Here is a tiny trained network, its code and every weight. The questions are about switching its units off for an input and a target symbol, where a switched-off unit gives its printed mean instead of its output.

import numpy as np


def w(rows, s, z=0):
    codes = np.array(rows[::2]) - 128.0
    scale = np.full(codes.shape[1], s)
    scale[-1] = z or s
    return codes * scale


def norm(h):
    return h / np.sqrt((h * h).mean(-1, keepdims=True) + 1e-5)


def f(y):
    return y / 2 * (1 + np.tanh(0.7978845608 * (y + 0.044715 * y**3)))


def softmax(a):
    e = np.exp(a - a.max(-1, keepdims=True))
    return e / e.sum(-1, keepdims=True)


def log_softmax(a):
    a = a - a.max(-1, keepdims=True)
    return a - np.log(np.exp(a).sum(-1, keepdims=True))


def net(x, mask):
    ids = ['ΠΦαδλσ'.index(c) for c in x.split()]
    T = len(ids)
    res = E[ids] + P[:T]
    u = 0
    for l in range(3):
        q, k, v = (norm(res) @ M[l].T for M in (Q, K, V))
        z = softmax(np.where(np.tri(T) > 0, q @ k.T / 2**0.5, -1e9)) @ v
        res = res + np.where(mask[u], z, O[l][:, -1]) @ O[l][:, :-1]
        u += 1
        y = f(norm(res) @ A[l][:, :-1].T + A[l][:, -1])
        res = res + np.where(mask[u : u + 4], y, B[l][:, -1]) @ B[l][:, :-1]
        u += 4
    return log_softmax(norm(res)[-1] @ U[:, :-1].T + U[:, -1])


Q, K, V, O, A, B = {}, {}, {}, {}, {}, {}
E = w([
[95,65,215,140,223,115,104,93,193,187,186,83],'Π',
[127,110,223,238,204,189,177,33,175,50,167,103],'Φ',
[215,210,190,47,71,50,84,70,167,154,111,120],'α',
[221,151,198,180,96,64,194,170,105,197,69,87],'δ',
[83,194,192,153,101,249,194,200,90,150,117,117],'λ',
[51,188,32,179,226,173,59,88,145,189,144,124],'σ',
],0.015)
P = w([
[135,15,23,118,98,150,191,92,231,140,219,149],'0',
[135,120,254,234,149,83,130,125,139,149,193,254],'1',
[153,209,146,159,253,118,142,90,88,181,136,200],'2',
[94,71,140,198,213,133,176,72,116,231,86,145],'3',
[168,153,171,186,183,139,120,101,109,131,154,162],'4',
[156,150,150,163,161,191,110,50,105,203,146,163],'5',
[215,235,130,158,183,91,70,223,120,68,59,122],'6',
[141,135,170,158,187,103,175,89,64,133,170,87],'7',
[131,146,184,163,91,199,94,80,131,186,108,108],'8',
[160,173,134,172,67,187,71,132,120,180,63,112],'9',
[152,126,135,176,131,112,117,137,74,157,128,51],'10',
[44,133,158,178,35,136,110,90,123,183,76,75],'11',
[123,137,126,174,89,108,123,121,75,146,100,31],'12',
[163,141,140,180,131,119,102,124,79,119,117,18],'13',
],0.0085)
Q[0] = w([
[142,159,207,76,119,135,95,86,182,178,93,108],'0.h1',
[112,25,98,6,91,93,103,133,106,57,173,254],'0.h1',
],0.0066)
K[0] = w([
[101,104,86,56,84,129,136,192,101,184,151,105],'0.h1',
[146,115,231,128,178,68,98,97,2,138,7,252],'0.h1',
],0.0061)
V[0] = w([
[74,253,106,138,57,136,148,147,135,66,93,151],'0.h1',
[57,93,179,9,71,231,137,179,101,68,213,101],'0.h1',
],0.004)
O[0] = w([
[62,85,73,91,186,131,82,203,158,82,86,64,6],'0.h1',
[168,196,141,171,169,94,145,189,224,133,248,38,201],'0.h1',
],0.014,0.0018)
A[0] = w([
[128,184,60,113,66,191,154,101,181,163,188,139,1],'0.n1',
[75,130,87,5,158,57,3,69,155,172,170,100,228],'0.n2',
[152,159,104,216,99,69,168,132,106,217,105,161,175],'0.n3',
[80,175,86,129,187,199,108,243,39,142,99,136,242],'0.n4',
],0.0057,0.0016)
B[0] = w([
[116,210,43,145,149,75,179,217,173,77,111,146,151],'0.n1',
[201,215,169,199,117,149,22,106,87,94,95,196,213],'0.n2',
[130,157,135,179,197,191,85,161,187,254,132,86,253],'0.n3',
[109,67,131,26,32,125,84,166,157,107,238,151,239],'0.n4',
],0.0093,0.0041)
Q[1] = w([
[87,174,240,237,191,164,54,116,155,120,134,110],'1.h1',
[179,135,58,102,44,111,129,147,3,128,79,191],'1.h1',
],0.0059)
K[1] = w([
[107,199,90,178,68,127,122,135,106,145,156,2],'1.h1',
[141,131,112,132,176,121,194,127,209,129,146,183],'1.h1',
],0.0084)
V[1] = w([
[140,62,196,111,45,162,254,141,73,194,60,142],'1.h1',
[38,179,67,200,123,220,135,163,91,164,205,159],'1.h1',
],0.0072)
O[1] = w([
[107,171,156,18,157,103,134,120,189,104,61,6,123],'1.h1',
[77,153,118,107,95,217,44,200,59,222,222,113,255],'1.h1',
],0.013,0.0074)
A[1] = w([
[115,241,233,1,185,172,72,79,108,110,95,183,179],'1.n1',
[57,182,136,51,110,38,127,124,151,168,53,97,14],'1.n2',
[179,177,149,115,66,67,91,124,138,122,186,87,43],'1.n3',
[168,51,225,190,192,57,199,130,136,76,86,85,252],'1.n4',
],0.0064,0.003)
B[1] = w([
[113,119,168,184,188,208,77,172,155,135,70,112,254],'1.n1',
[154,39,239,26,157,45,6,158,154,157,193,254,145],'1.n2',
[182,180,96,218,179,164,182,122,224,119,169,203,153],'1.n3',
[156,146,208,102,102,137,24,93,144,189,31,153,152],'1.n4',
],0.009,0.0083)
Q[2] = w([
[59,61,87,95,117,129,244,145,98,42,132,168],'2.h1',
[108,121,73,210,254,125,222,150,175,121,128,208],'2.h1',
],0.0053)
K[2] = w([
[33,146,151,188,222,112,63,104,83,149,171,123],'2.h1',
[34,232,254,66,219,167,145,181,37,169,170,65],'2.h1',
],0.0054)
V[2] = w([
[179,179,2,194,20,154,113,233,28,245,88,109],'2.h1',
[178,249,105,192,36,151,85,58,126,55,96,193],'2.h1',
],0.0073)
O[2] = w([
[205,246,123,83,82,114,148,104,108,163,103,186,226],'2.h1',
[84,120,112,140,254,214,233,77,161,143,106,233,253],'2.h1',
],0.011,0.0054)
A[2] = w([
[140,204,69,86,166,217,2,87,54,229,83,197,229],'2.n1',
[97,135,195,201,130,111,209,203,103,195,80,77,1],'2.n2',
[143,86,124,180,158,156,125,122,164,38,133,139,52],'2.n3',
[181,76,128,232,166,128,85,123,175,135,85,66,108],'2.n4',
],0.0067,0.0041)
B[2] = w([
[190,51,221,178,127,217,173,140,32,68,2,108,253],'2.n1',
[50,129,66,45,174,172,47,190,68,89,139,184,135],'2.n2',
[170,98,72,64,117,161,158,105,50,94,187,126,126],'2.n3',
[179,4,111,188,69,105,127,135,119,171,108,134,143],'2.n4',
],0.0082,0.017)
U = w([
[103,2,117,107,61,76,49,87,124,79,172,91,75],'Π',
[125,167,40,179,71,65,85,152,114,157,205,175,21],'Φ',
[133,58,88,162,175,120,190,118,191,40,100,227,65],'α',
[246,79,110,117,78,86,78,70,80,73,29,213,214],'δ',
[131,234,182,107,184,131,206,204,182,151,121,13,252],'λ',
[81,81,102,158,120,210,100,213,8,44,178,101,212],'σ',
],0.0062,0.0018)

Each question gives the input, a string of symbols that net reads in full, and the target symbol t.
The units are the heads (2 rows each of Q, K, V and O) and the neurons (one row each of A and B). Each row of codes is followed by its name. A weight is (code - 128) times the scale printed after its matrix; where a second scale follows, it is the last column's (O, A, B and U).
mask holds one flag per unit, layer by layer, with each layer's heads first. A switched-off unit (its flag False) gives its mean, the last column of its rows in O or B, instead of its output. The means were averaged over made-up inputs and are rounded, as every weight is.
A unit's drop is (log p(t) with every unit on - log p(t) with that unit switched off) / (log p(t) with every unit on - log p(t) with every unit switched off).
The circuit of an input: a set's keep is (log p(t) with only the set's units on - log p(t) with every unit switched off) / (log p(t) with every unit on - log p(t) with every unit switched off). Starting from the 12 units with the biggest drops (on a tie, the unit counted first), units are removed one at a time, each time the one whose removal leaves the highest keep (on an exact tie, the one counted first), for as long as the keep stays at least 0.8.
circuit, biggest first: the units of the circuit, biggest drop first
most important unit: the unit with the biggest drop
k most important neurons: the k neurons with the biggest drops, biggest first
k most important neurons of layer l: the k neurons of layer l with the biggest drops, biggest first
input σ σ α Π Φ λ α δ λ δ Π λ α Φ, target δ: 2 most important neurons -> 1.n4, 0.n4
input λ δ λ α, target Φ: circuit, biggest first -> 0.h1, 1.h1, 1.n1
input δ α Π σ α Φ λ Π δ, target Π: circuit, biggest first -> 1.h1, 0.h1, 2.h1, 1.n2
input λ λ σ σ Π, target Φ: circuit, biggest first -> 0.h1, 1.h1, 2.h1
input α σ α λ σ α α α α δ, target α: circuit, biggest first -> 2.h1, 1.h1
input λ α α λ λ Π σ λ δ, target Φ: circuit, biggest first -> 0.h1, 1.h1, 2.n1, 1.n1
input δ Φ α λ Φ δ Φ λ δ, target Π: circuit, biggest first -> 1.h1, 2.h1, 1.n2
input δ Π λ α α δ Π Φ α Φ, target Π: circuit, biggest first -> 1.h1, 2.h1, 0.h1, 1.n2
input σ λ Φ Φ α Φ Π, target δ: circuit, biggest first -> 2.h1, 1.h1
input α α Π, target α: circuit, biggest first -> 1.h1
input α σ λ Φ α α σ Φ α Φ, target α: 2 most important neurons -> 1.n4, 0.n2
input α λ Π Φ Φ, target α: 2 most important neurons -> 0.n2, 1.n4
input λ λ Φ Π Φ σ δ δ, target Φ: circuit, biggest first -> 0.h1, 1.h1, 2.n1
input λ Φ σ λ σ Φ λ α Φ, target Φ: circuit, biggest first -> 0.h1, 1.h1, 2.n1, 1.n1
input Φ α λ σ Φ λ α, target σ: 4 most important neurons -> 0.n2, 0.n3, 1.n1, 0.n1
input σ σ Π α λ, target δ: circuit, biggest first -> 2.h1, 0.h1
input α α Φ Π σ, target α: most important unit -> 2.h1
input α α σ α α Φ Φ α λ λ, target α: 2 most important neurons -> 0.n4, 0.n2
input λ α λ λ σ λ α Φ σ, target Φ: 2 most important neurons -> 1.n1, 0.n1
input δ δ λ λ σ α δ σ Φ Π, target Π: most important neuron of layer 0 -> 0.n2
input σ α δ α σ λ λ λ δ Φ λ Φ α Φ, target δ: 2 most important neurons -> 0.n4, 1.n4
input δ α λ δ σ Π Φ λ α σ σ α α Π, target Π: 2 most important neurons -> 1.n2, 2.n1
input δ λ α α λ λ σ, target Π: 2 most important neurons -> 1.n2, 0.n4
